Below are the code and all the weights of a small trained network. Each question names an input and a class and asks about switching units off, where a switched-off unit gives its printed mean instead of its output.

import numpy as np


def w(rows, s, z=0):
    codes = np.array(rows[::2]) - 128.0
    scale = np.full(codes.shape[1], s)
    scale[-1] = z or s
    return codes * scale


def f(y):
    return y / 2 * (1 + np.tanh(0.7978845608 * (y + 0.044715 * y**3)))


def log_softmax(a):
    a = a - a.max(-1, keepdims=True)
    return a - np.log(np.exp(a).sum(-1, keepdims=True))


def net(x, mask):
    res = np.array(x, float).reshape(1, 7) / 4 @ E
    y = f(res @ A[0][:, :-1].T + A[0][:, -1])
    res = res + np.where(mask, y, B[0][:, -1]) @ B[0][:, :-1]
    return log_softmax(res[-1] @ U[:, :-1].T + U[:, -1])


A, B = {}, {}
E = w([
[74,143,202,92,29,59,70],'x0',
[210,177,171,193,178,125,33],'x1',
[179,179,134,209,40,171,225],'x2',
[25,208,158,117,203,104,169],'x3',
[172,193,6,169,105,33,133],'x4',
[2,134,38,234,62,186,35],'x5',
[160,217,91,43,92,196,93],'x6',
],0.0069)
A[0] = w([
[159,192,116,54,123,164,127,43],'N1',
[148,164,191,176,116,115,96,78],'N2',
[128,134,185,117,66,94,92,69],'N3',
[169,106,158,78,126,81,127,71],'N4',
[116,95,126,149,107,149,94,133],'N5',
[140,202,112,61,112,201,82,92],'N6',
[112,51,172,224,158,52,157,72],'N7',
[141,149,103,155,120,78,127,98],'N8',
[149,171,158,188,98,172,196,220],'N9',
[131,135,96,149,176,171,162,43],'N10',
[126,112,218,144,108,216,140,133],'N11',
[77,164,110,153,133,156,105,122],'N12',
[120,94,87,77,169,117,75,111],'N13',
[91,123,174,121,149,205,113,76],'N14',
[125,167,153,158,79,149,166,103],'N15',
[164,95,76,150,200,210,146,95],'N16',
[164,175,177,205,183,154,59,87],'N17',
[84,137,103,164,131,172,115,60],'N18',
[175,108,96,125,94,98,123,253],'N19',
[126,138,77,128,212,156,156,67],'N20',
[141,80,93,155,90,159,86,145],'N21',
[126,105,121,92,164,133,107,85],'N22',
[145,165,116,145,146,102,113,143],'N23',
[126,166,67,111,119,136,125,83],'N24',
[124,179,67,134,125,55,144,85],'N25',
[82,101,80,90,96,154,168,101],'N26',
[141,85,104,94,94,137,140,156],'N27',
[73,149,109,156,106,149,101,88],'N28',
[144,168,154,81,151,96,172,95],'N29',
[197,114,150,101,143,127,164,117],'N30',
[22,253,137,145,190,111,177,64],'N31',
[97,87,136,85,168,121,90,213],'N32',
[103,144,148,117,97,82,104,139],'N33',
[139,130,104,118,181,139,100,74],'N34',
[90,168,175,110,79,73,118,108],'N35',
[65,100,97,101,117,116,209,123],'N36',
[94,118,95,114,168,113,90,73],'N37',
],0.015,0.0039)
B[0] = w([
[133,98,95,105,109,39,140,194],'N1',
[123,119,164,82,150,133,120,190],'N2',
[82,167,157,110,53,150,125,213],'N3',
[138,170,174,157,147,118,140,214],'N4',
[128,140,158,163,119,121,138,186],'N5',
[144,47,78,112,81,40,150,230],'N6',
[145,77,49,99,72,4,149,244],'N7',
[62,125,124,142,144,117,98,177],'N8',
[200,185,61,90,163,142,96,230],'N9',
[93,169,123,92,82,129,137,171],'N10',
[60,117,85,183,154,151,86,235],'N11',
[156,147,119,162,139,126,200,199],'N12',
[176,183,92,113,170,131,78,211],'N13',
[39,120,109,173,151,121,114,207],'N14',
[164,182,85,90,160,111,92,184],'N15',
[82,145,141,117,29,166,138,222],'N16',
[128,58,212,45,198,170,148,234],'N17',
[135,173,144,124,155,96,183,190],'N18',
[119,101,139,179,133,164,75,218],'N19',
[101,156,128,95,60,162,138,199],'N20',
[173,150,189,193,117,110,110,216],'N21',
[130,164,110,130,154,117,103,168],'N22',
[98,102,131,123,150,150,137,169],'N23',
[98,101,114,140,124,118,136,176],'N24',
[30,115,88,157,169,171,129,216],'N25',
[128,87,184,75,174,142,135,210],'N26',
[139,91,183,125,136,132,90,185],'N27',
[142,159,133,126,148,121,208,209],'N28',
[138,152,133,157,166,130,206,214],'N29',
[132,161,176,192,141,126,163,225],'N30',
[188,89,195,231,82,128,32,254],'N31',
[164,125,70,138,131,170,126,233],'N32',
[124,155,118,87,100,158,149,195],'N33',
[134,143,133,97,130,132,108,163],'N34',
[94,169,126,85,65,165,135,218],'N35',
[124,84,183,59,178,150,136,225],'N36',
[157,187,102,102,161,115,122,181],'N37',
],0.025,0.0099)
U = w([
[82,201,134,72,2,170,151,83],'0',
[144,192,151,187,151,96,248,59],'1',
[137,64,56,104,83,39,171,178],'2',
[132,69,169,40,173,173,146,128],'3',
[23,120,52,184,167,154,116,120],'4',
[195,198,35,92,153,166,98,144],'5',
[184,109,172,206,67,141,82,253],'6',
[193,64,54,161,112,221,165,72],'7',
],0.009,0.004)

Each question gives the input, the list of numbers given to net, and the class t.
The units are the neurons (one row each of A and B). Each row of codes is followed by its name. A weight is (code - 128) times the scale printed after its matrix; where a second scale follows, it is the last column's (A, B and U).
mask holds one flag per neuron, in row order. A switched-off neuron (its flag False) gives its mean, the last column of its row in B, instead of its output. The means were averaged over made-up inputs and are rounded, as every weight is.
A unit's drop is (log p(t) with every unit on - log p(t) with that unit switched off) / (log p(t) with every unit on - log p(t) with every unit switched off).
The circuit of an input: a set's keep is (log p(t) with only the set's units on - log p(t) with every unit switched off) / (log p(t) with every unit on - log p(t) with every unit switched off). Starting from the 12 units with the biggest drops (on a tie, the unit counted first), units are removed one at a time, each time the one whose removal leaves the highest keep (on an exact tie, the one counted first), for as long as the keep stays at least 0.8.
units of the circuit, in order: the units of the circuit, biggest drop first
most important unit: the unit with the biggest drop
k most important neurons: the k neurons with the biggest drops, biggest first
drop of u: that unit's drop, to one decimal
input [6,-8,5,2,4,-3,3], class 3: units of the circuit, in order -> N36
input [0,-6,-6,-3,6,3,2], class 3: 4 most important neurons -> N26, N11, N36, N14
input [3,-5,-4,-5,0,6,2], class 1: 2 most important neurons -> N31, N28
input [-5,-4,-3,4,1,5,2], class 0: 4 most important neurons -> N20, N16, N29, N10
input [-7,-6,2,1,4,1,4], class 0: 3 most important neurons -> N16, N20, N17
input [0,-6,-4,7,7,-5,0], class 4: 3 most important neurons -> N25, N17, N21
input [8,-7,-2,6,-5,8,-8], class 0: 2 most important neurons -> N35, N33
input [-3,7,-3,0,2,8,-8], class 1: 2 most important neurons -> N18, N6
input [-7,0,4,-5,7,-2,2], class 0: 2 most important neurons -> N16, N11
input [-5,7,-2,-8,6,0,6], class 6: 4 most important neurons -> N21, N19, N36, N7
input [8,5,-8,8,1,-5,-4], class 0: 4 most important neurons -> N35, N3, N9, N33
input [-6,-4,0,7,-3,3,4], class 6: 3 most important neurons -> N31, N35, N3
input [-4,-2,-7,5,3,-6,3], class 5: 2 most important neurons -> N13, N32
input [-5,0,-5,3,6,-1,5], class 4: most important unit -> N25
input [-5,-6,-2,-8,-6,4,-8], class 2: 2 most important neurons -> N7, N31
input [-5,-7,-8,3,4,-5,-3], class 5: 4 most important neurons -> N13, N17, N32, N37
input [8,-4,0,-7,8,-4,-1], class 0: 2 most important neurons -> N3, N35
input [3,4,4,4,0,2,-1], class 3: drop of N27 -> -0.1
input [-2,-1,2,-5,-2,-1,-1], class 6: drop of N11 -> 0.0
input [-2,-4,6,3,1,3,2], class 5: units of the circuit, in order -> N9
input [-5,-3,2,-3,8,-4,4], class 4: drop of N25 -> 0.1
input [3,1,3,-4,5,7,6], class 1: drop of N21 -> 0.2
